Here is a tiny trained network, its code and every weight. The questions are about switching its units off for an input and a target symbol, where a switched-off unit gives its printed mean instead of its output.

import numpy as np


def w(rows, s, z=0):
    codes = np.array(rows[::2]) - 128.0
    scale = np.full(codes.shape[1], s)
    scale[-1] = z or s
    return codes * scale


def norm(h):
    return h / np.sqrt((h * h).mean(-1, keepdims=True) + 1e-5)


def f(y):
    return np.maximum(y, 0)


def softmax(a):
    e = np.exp(a - a.max(-1, keepdims=True))
    return e / e.sum(-1, keepdims=True)


def log_softmax(a):
    a = a - a.max(-1, keepdims=True)
    return a - np.log(np.exp(a).sum(-1, keepdims=True))


def net(x, mask):
    ids = ['ΘΛΞαβημ'.index(c) for c in x.split()]
    T = len(ids)
    res = E[ids] + P[:T]
    u = 0
    for l in range(2):
        r = norm(res)
        for j in range(2):
            rows = slice(2 * j, 2 * j + 2)
            q, k, v = (r @ M[l][rows].T for M in (Q, K, V))
            z = softmax(np.where(np.tri(T) > 0, q @ k.T / 2**0.5, -1e9)) @ v
            o = O[l][rows]
            res = res + np.where(mask[u + j], z, o[:, -1]) @ o[:, :-1]
        u += 2
        y = f(norm(res) @ A[l][:, :-1].T + A[l][:, -1])
        res = res + np.where(mask[u : u + 16], y, B[l][:, -1]) @ B[l][:, :-1]
        u += 16
    return log_softmax(norm(res)[-1] @ U[:, :-1].T + U[:, -1])


Q, K, V, O, A, B = {}, {}, {}, {}, {}, {}
E = w([
[167,5,139],'Θ',
[149,6,171],'Λ',
[153,3,166],'Ξ',
[146,81,50],'α',
[142,40,136],'β',
[135,91,68],'η',
[148,104,3],'μ',
],0.003)
P = w([
[92,164,138],'0',
[225,70,91],'1',
[201,115,50],'2',
[13,48,111],'3',
[187,114,71],'4',
[255,224,124],'5',
[68,31,104],'6',
[169,110,95],'7',
[220,190,161],'8',
[86,19,117],'9',
[155,120,95],'10',
[198,228,150],'11',
],0.006)
Q[0] = w([
[51,230,223],'0.h0',
[33,97,126],'0.h0',
[79,98,233],'0.h1',
[254,34,72],'0.h1',
],0.0059)
K[0] = w([
[225,22,61],'0.h0',
[194,170,96],'0.h0',
[192,204,2],'0.h1',
[2,193,208],'0.h1',
],0.0051)
V[0] = w([
[28,187,152],'0.h0',
[212,77,120],'0.h0',
[106,116,254],'0.h1',
[133,42,23],'0.h1',
],0.0033)
O[0] = w([
[57,95,199,85],'0.h0',
[201,153,54,162],'0.h0',
[94,161,254,135],'0.h1',
[205,148,81,254],'0.h1',
],0.0038,0.0019)
A[0] = w([
[186,151,202,150],'0.n0',
[59,128,58,118],'0.n1',
[106,51,86,155],'0.n2',
[85,124,122,99],'0.n3',
[81,225,148,67],'0.n4',
[198,150,99,133],'0.n5',
[61,138,101,152],'0.n6',
[73,186,161,111],'0.n7',
[138,125,132,2],'0.n8',
[201,74,174,147],'0.n9',
[213,171,172,145],'0.n10',
[188,136,175,147],'0.n11',
[51,106,119,83],'0.n12',
[139,194,108,57],'0.n13',
[255,217,223,129],'0.n14',
[203,187,116,96],'0.n15',
],0.0051,0.0054)
B[0] = w([
[113,191,49,184],'0.n0',
[81,158,183,155],'0.n1',
[85,99,168,252],'0.n2',
[105,101,97,130],'0.n3',
[163,42,157,128],'0.n4',
[191,137,130,220],'0.n5',
[87,161,126,152],'0.n6',
[226,122,163,133],'0.n7',
[243,6,2,128],'0.n8',
[153,153,69,246],'0.n9',
[101,224,53,207],'0.n10',
[122,202,80,193],'0.n11',
[219,62,34,136],'0.n12',
[158,169,157,129],'0.n13',
[114,215,29,213],'0.n14',
[175,87,65,176],'0.n15',
],0.0053,0.0038)
Q[1] = w([
[38,183,255],'1.h0',
[182,163,7],'1.h0',
[49,166,201],'1.h1',
[228,151,9],'1.h1',
],0.0049)
K[1] = w([
[206,24,29],'1.h0',
[9,237,166],'1.h0',
[151,74,25],'1.h1',
[2,137,223],'1.h1',
],0.0049)
V[1] = w([
[36,225,130],'1.h0',
[93,1,136],'1.h0',
[161,186,38],'1.h1',
[178,171,177],'1.h1',
],0.0042)
O[1] = w([
[101,138,231,251],'1.h0',
[94,127,1,127],'1.h0',
[217,60,107,109],'1.h1',
[139,171,166,69],'1.h1',
],0.0048,0.0023)
A[1] = w([
[134,106,101,136],'1.n0',
[85,141,92,117],'1.n1',
[155,173,133,4],'1.n2',
[64,129,93,166],'1.n3',
[122,107,123,167],'1.n4',
[104,127,97,168],'1.n5',
[151,168,198,169],'1.n6',
[141,68,171,3],'1.n7',
[135,124,115,160],'1.n8',
[123,110,116,164],'1.n9',
[136,111,93,155],'1.n10',
[135,75,206,108],'1.n11',
[197,146,113,111],'1.n12',
[2,139,180,166],'1.n13',
[179,148,127,142],'1.n14',
[120,15,138,103],'1.n15',
],0.0065,0.0054)
B[1] = w([
[94,139,120,205],'1.n0',
[177,70,166,162],'1.n1',
[241,237,7,128],'1.n2',
[119,96,222,228],'1.n3',
[135,131,144,208],'1.n4',
[88,150,169,240],'1.n5',
[110,14,99,172],'1.n6',
[3,11,5,128],'1.n7',
[98,144,153,217],'1.n8',
[124,100,121,215],'1.n9',
[87,119,143,254],'1.n10',
[58,154,2,144],'1.n11',
[121,169,171,230],'1.n12',
[22,98,193,192],'1.n13',
[143,138,156,224],'1.n14',
[91,243,31,220],'1.n15',
],0.0054,0.0029)
U = w([
[254,102,211,147],'Θ',
[113,225,217,32],'Λ',
[139,233,209,66],'Ξ',
[124,37,25,108],'α',
[1,79,226,254],'β',
[54,25,28,92],'η',
[210,61,44,10],'μ',
],0.0061,0.0049)

Each question gives the input, a string of symbols that net reads in full, and the target symbol t.
The units are the heads (2 rows each of Q, K, V and O) and the neurons (one row each of A and B). Each row of codes is followed by its name. A weight is (code - 128) times the scale printed after its matrix; where a second scale follows, it is the last column's (O, A, B and U).
mask holds one flag per unit, layer by layer, with each layer's heads first. A switched-off unit (its flag False) gives its mean, the last column of its rows in O or B, instead of its output. The means were averaged over made-up inputs and are rounded, as every weight is.
A unit's drop is (log p(t) with every unit on - log p(t) with that unit switched off) / (log p(t) with every unit on - log p(t) with every unit switched off).
unit that matters most: the unit with the biggest drop
k most important neurons: the k neurons with the biggest drops, biggest first
top k neurons in layer l: the k neurons of layer l with the biggest drops, biggest first
heads that matter: for each layer, one digit per head in row order, 1 if its drop is at least 0.15 and else 0, layers parted by /
drop of u: that unit's drop, to one decimal
input Ξ Θ α Ξ Ξ, target Ξ: top 2 neurons in layer 0	(0.n10; 0.n14)
input Ξ Λ Θ μ Θ, target Ξ: top 2 neurons in layer 0	(0.n10; 0.n14)
input Ξ α Ξ μ μ, target Ξ: top 3 neurons in layer 0	(0.n10; 0.n14; 0.n0)
input Θ Θ Θ Θ Θ Θ β η, target Θ: 2 most important neurons	(0.n0; 0.n2)
input Θ β Ξ Ξ Ξ, target Θ: top 2 neurons in layer 0	(0.n2; 0.n0)
input Ξ β η, target Ξ: 2 most important neurons	(0.n10; 0.n14)
input Ξ η Θ Ξ α, target Ξ: unit that matters most	0.h1
input Ξ Λ Θ Λ Λ α μ μ, target Ξ: top 3 neurons in layer 0	(0.n10; 0.n0; 0.n14)
input β Λ η, target β: heads that matter	11 / 01
input Θ Ξ α α η β Θ Λ, target Θ: top 2 neurons in layer 0	(0.n2; 0.n0)
input β μ Ξ Ξ η μ Ξ α, target β: heads that matter	11 / 01
input Ξ μ Λ α Λ, target Ξ: 3 most important neurons	(0.n10; 0.n14; 1.n13)
input β Θ Ξ α Θ β Ξ β, target β: heads that matter	11 / 00
input Ξ Θ Θ, target Ξ: top 3 neurons in layer 0	(0.n10; 0.n14; 0.n9)
input Θ β α Ξ Θ, target Θ: 2 most important neurons	(0.n2; 0.n0)
input Ξ β μ μ η, target Ξ: 3 most important neurons	(0.n10; 0.n14; 1.n13)
input β μ η Ξ η α β Θ α Θ Λ, target β: most important neuron	(0.n14)
input β Ξ Ξ η Ξ, target β: drop of 0.n0	0.0
input β Θ β Λ Θ Ξ Λ Θ, target β: drop of 0.n14	0.1
input Ξ Θ Ξ Θ Ξ β μ Θ α Ξ β, target Ξ: drop of 0.n10	0.6
input Ξ Ξ Λ μ μ α μ β μ β α, target Ξ: top 3 neurons in layer 1	(1.n13; 1.n3; 1.n15)
input Ξ Λ Θ β Ξ η Θ μ μ Ξ Ξ, target Ξ: top 3 neurons in layer 0	(0.n10; 0.n14; 0.n9)
